B, the same points measured another way; then each row and its match in B
B:
1: [-11.0  26.7  -9.7   6.6  -7.7  -0.8   3.6 -14.4  -4.3  -9.2   0.1   7.4
 -11.9  -0.7   5.9  -6.3  -2.2 -10.7]
2: [-16.1 -13.5   3.7   0.4 -20.3  -1.4  -5.3   9.2  -7.5   4.7 -15.2   8.6
   7.5  -4.1 -12.0   6.5   5.9  12.6]
3: [ -9.7   5.0 -16.5   1.2  11.4  -3.9   4.2   5.5   5.1  14.7 -31.4  21.7
   3.1  -9.3 -11.9  12.6  19.1 -31.1]
4: [ -0.5 -18.4 -14.4  -5.0  12.4  -4.2 -11.9   0.0  -0.6   9.8 -19.0  13.2
  -8.7 -12.7 -14.3   3.9  10.8 -22.0]
5: [-18.4   6.5  -5.3  -0.9 -17.4   6.3  10.5  16.5   5.3  16.9 -38.3  29.7
   6.5  -4.9 -20.1   8.3  48.6 -10.2]
6: [ 15.5 -49.7  -8.1 -10.8  20.7 -15.5 -22.1   8.1 -14.5  -5.3 -21.8   3.5
 -12.6  -9.7  -9.4   2.8  19.4 -49.0]
7: [ -1.5  -3.7   8.3  -0.9  13.7  -7.2  -1.2   2.1 -12.0  19.7   2.4  -3.9
  -3.7  -0.7  -2.2   3.7  -5.0  -5.6]
8: [  2.5   2.0 -18.1   4.1  13.8   0.0 -19.8   3.6  -4.1  24.7 -18.6  28.5
 -22.2 -19.1  -8.4   6.6   3.7  -8.3]
9: [ -6.7  53.5 -13.8   2.8  15.8  -1.7  10.3 -15.9   4.8   3.5 -20.8  22.4
  -6.2  -4.3   1.7   7.0  12.9 -48.9]
10: [ 14.2 -51.1 -12.9 -12.0  25.2  -7.0 -17.2   1.1 -15.2  26.7  -5.8  -6.9
 -15.7 -10.1  -2.4 -12.9  32.0 -22.8]
11: [-13.1 -37.5  -8.1  -5.8 -13.3  -3.0  -4.9  15.8  -7.3  -0.4 -21.8   1.9
  10.0  -7.8  -7.6   2.7  17.3  -9.1]
12: [ -3.3  61.4 -19.9  16.8  26.9 -16.0 -12.8 -22.8  -3.9 -13.0   5.0  24.5
 -38.5 -14.5   5.4   1.8 -33.9 -36.6]
13: [ 18.7 -11.4 -16.7   2.1  29.6 -10.1 -18.2 -11.8  -9.7 -11.2  11.3  -3.1
 -21.5 -16.3   3.8 -10.8  -1.1 -36.0]
14: [ 15.7  15.8 -30.3   7.7  43.1 -10.0 -15.0 -14.4  -7.5   4.9  -4.9  15.0
 -34.0 -17.7   3.2 -11.6   9.2 -64.0]
15: [-20.2   9.0  -4.5   4.5  -7.6 -15.9  14.9  -8.2  -9.3 -28.2   5.9  -1.4
   8.6   1.7   0.9  -6.0 -12.4 -23.4]
16: [-14.9  22.1 -28.8  14.2   2.9  -5.8   2.9  -4.8  -5.2  -8.0 -29.2  33.9
  -8.7 -17.1 -10.9  11.0   9.9 -39.7]
17: [-11.2  26.9 -19.1   4.9   4.7   0.8   4.4  -4.9  -6.7   6.7 -23.4  25.6
 -18.7 -11.9  -9.0   2.6  23.5 -43.1]
18: [-11.8  27.8   1.1  -3.9  -3.7   1.9  13.4   3.3   5.5  12.4 -25.8  19.7
   8.3   1.2  -6.9   9.9  21.6 -14.6]
19: [ 14.9 -27.1 -25.9   0.6  26.2 -32.9 -20.5 -15.6 -19.9 -41.7  14.9   3.5
 -13.0 -22.2   4.2 -13.8 -32.8 -48.3]
20: [-17.6   6.1  -1.9   1.6   5.2   5.7   1.5   7.7  -1.0  33.7 -31.5  23.0
 -11.4  -4.9 -11.7   6.9  28.6 -16.4]
21: [-10.0 -11.1  -3.8   0.7  -3.6  -7.2  -5.5  -7.8 -12.4 -13.0   2.5  -4.2
  -0.7  -8.0  -0.8  -6.8  -7.5 -12.2]
22: [  2.2   9.3   2.8  10.9   6.6  -6.7  -4.5 -17.4  -9.4 -12.3  22.7  -6.6
  -8.9  -5.1   7.4  -7.3 -23.1   9.2]
23: [-31.8  32.3  -5.0   3.7 -10.1   4.8  21.5  -1.1   3.0   5.6 -21.6   5.1
   4.1   6.8  -2.4   3.2  13.6 -26.4]
24: [ -6.4 -26.8 -13.1  -0.2 -12.0  -1.2  -4.1  15.9   0.8   9.5 -23.9  23.4
  10.5  -7.8 -15.6  13.5   2.9  10.4]
25: [  1.2  -5.3  -8.3   1.3   4.6  12.2   4.8  16.5  13.9  46.9 -34.1  20.2
  10.6   0.6 -11.5  14.0  32.9  12.3]
26: [-27.8  61.4 -10.8  10.4  -4.8  19.8  16.4   7.5   7.8  37.9 -44.7  38.7
 -18.8  -4.9 -10.4  14.1  42.8 -26.3]
27: [-17.5  51.8   1.9  10.0   0.8  11.3  10.6  -1.9   6.3  25.7 -14.0  15.0
  -9.0   3.7   6.1   3.4  16.3  -4.7]

[ 15.6  64.9   2.2  24.2  -1.3 -17.7 -31.6   3.0  17.6 -15.5   1.4  -3.6
  -3.7   6.4   3.5  39.4  -5.9]  3
[ -6.2 -11.1  -5.1   9.0  -4.0   3.2  22.4  14.4  29.1  -6.4 -11.8 -11.6
   4.4  -4.0  -1.4  38.7  -1.6]  27
[ -1.1   3.0  -3.0  26.8  -4.4  -4.5 -12.4 -20.2 -27.8 -42.6   0.9 -62.7
  10.8   0.1   9.1  10.7   5.7]  14
[  7.8  54.5   1.4 -20.7  -3.8  13.8 -21.8  -0.6  30.9 -14.9  -4.0   0.7
  -2.8   0.1   6.8  35.5  -5.3]  25
[ 19.6  44.3   7.1  16.4  -1.4 -12.3 -27.3 -25.6  -3.0  -9.4  10.7 -17.1
  -8.4  -1.6   4.3  24.4   5.3]  4
[  0.5  11.6   4.4  63.6   3.8 -27.2 -19.5 -25.8 -51.0 -21.3  10.6 -21.2
  -3.2   5.8  15.5 -26.6  -6.7]  19
[  8.5  23.4   5.2  11.0  -2.3  -9.7   7.5   8.9  58.1 -30.4  -3.8  -9.6
   4.7  -1.3 -10.9  87.3  -2.9]  26
[ 15.7  30.1   2.7 -10.4   1.3  -7.7 -14.0  -2.0  40.5 -36.3   2.4  31.3
  -6.5  -2.6  -4.7  61.5  10.8]  5
[ 15.5  46.9   9.0  15.2   7.8  -8.4 -22.2 -20.0  15.8 -17.2   5.2  25.2
  -7.5  -1.9   4.9  23.6 -12.4]  24
[  9.6  27.9   2.7  -5.7   6.2  -2.1   1.9  -4.5  10.5 -24.2   0.2  33.9
  -4.1  13.5  -2.8   9.8   6.2]  11
[  6.7  35.7   0.3  12.7  -2.9 -21.3  -5.9  16.2  30.8  -7.9   1.7  10.4
  -7.8  -2.8   3.3  43.7  -1.0]  18
[ 62.2  38.5  -0.7  11.8  10.4  -9.1 -19.4 -10.0 -16.8 -10.8   8.1  -6.3
  -4.7  -0.4  16.6   7.5  -2.6]  6
[  6.4  17.0  12.4  27.7 -10.8  -2.0  -2.7 -41.8   4.0 -40.8   5.2 -21.4
  -2.6  -8.8   4.6  20.5  -9.3]  8
[ -2.4   8.7  -4.9  36.1   9.2 -29.9  -1.0  11.1  -7.2  19.7   0.6  11.1
  -7.8   9.9   7.9  24.2   4.7]  15
[ 16.0  34.7   8.2  51.1 -15.2 -17.5 -13.8 -19.5   6.5 -32.6  11.0 -10.2
   5.7  -6.7   5.1  59.8  -2.6]  16
[  0.0  -8.3   5.1  90.8   0.2 -27.3  -2.9 -19.4 -13.9  -2.8  -0.2 -57.7
   5.1 -17.3   8.9  19.2 -15.6]  12
[ 13.1  15.4   3.8  16.3  -5.2 -11.4   0.8  -7.7   7.1 -26.5   5.4 -18.3
   0.1   0.1  -5.4  56.2  -2.7]  17
[ 14.2   4.3  -4.6 -36.8  -3.7  -4.2   7.8 -29.9 -20.7 -29.9  -0.3 -16.9
  -4.9   3.9  13.3   4.3  19.7]  10
[ -0.2  37.2  -3.4  39.6  -6.4 -20.1 -12.0  21.9  14.6 -16.2  -0.8 -25.6
   1.8  -2.7  -0.9  38.3  -7.1]  9
[  6.4  -7.7  -4.2  13.1  -9.2  -4.4  13.3 -16.6 -14.9  -0.4  12.5  -4.6
  -2.9   5.8   2.0   6.6   4.9]  21
[ -3.9  -9.9  -2.8  21.1  -1.5  -2.6  24.2   0.3  -5.7   2.0   2.9 -16.6
   2.2 -10.0   2.8  28.1   1.0]  1
[ 18.6  26.8   4.7   6.6  -1.2  -7.9  -0.7 -17.0  27.1 -12.7   5.2 -10.9
 -12.5   3.6   8.0  61.2   6.3]  20
[ -4.5 -47.6   0.5  19.0 -24.6  -4.5  20.7 -26.9 -22.2   0.7   2.2 -11.3
   3.9  -5.9   4.6 -12.1   2.3]  22
[ 13.5   6.7   3.3   7.7  -5.9  -6.9  11.2 -22.5  15.8  -7.3  14.7  19.3
 -10.0   1.4   2.5  28.5   0.2]  2
[ -6.9  30.5  -5.4  16.5   8.5 -22.6   2.8  21.4  29.5  11.2  -1.1  -2.5
  -1.0  13.8   0.1  54.8   8.3]  23
[  5.0  -4.6  -2.2   3.8  -3.0 -24.4  10.0 -12.3   9.4   3.1   2.6  -6.5
  -3.8  10.5  11.1   2.3  -2.4]  7
[  3.7 -22.0   2.0   6.0 -16.9   4.6  -3.3 -24.4 -32.8 -34.6   3.2 -29.1
   9.8  -1.6   0.9 -23.0   9.7]  13
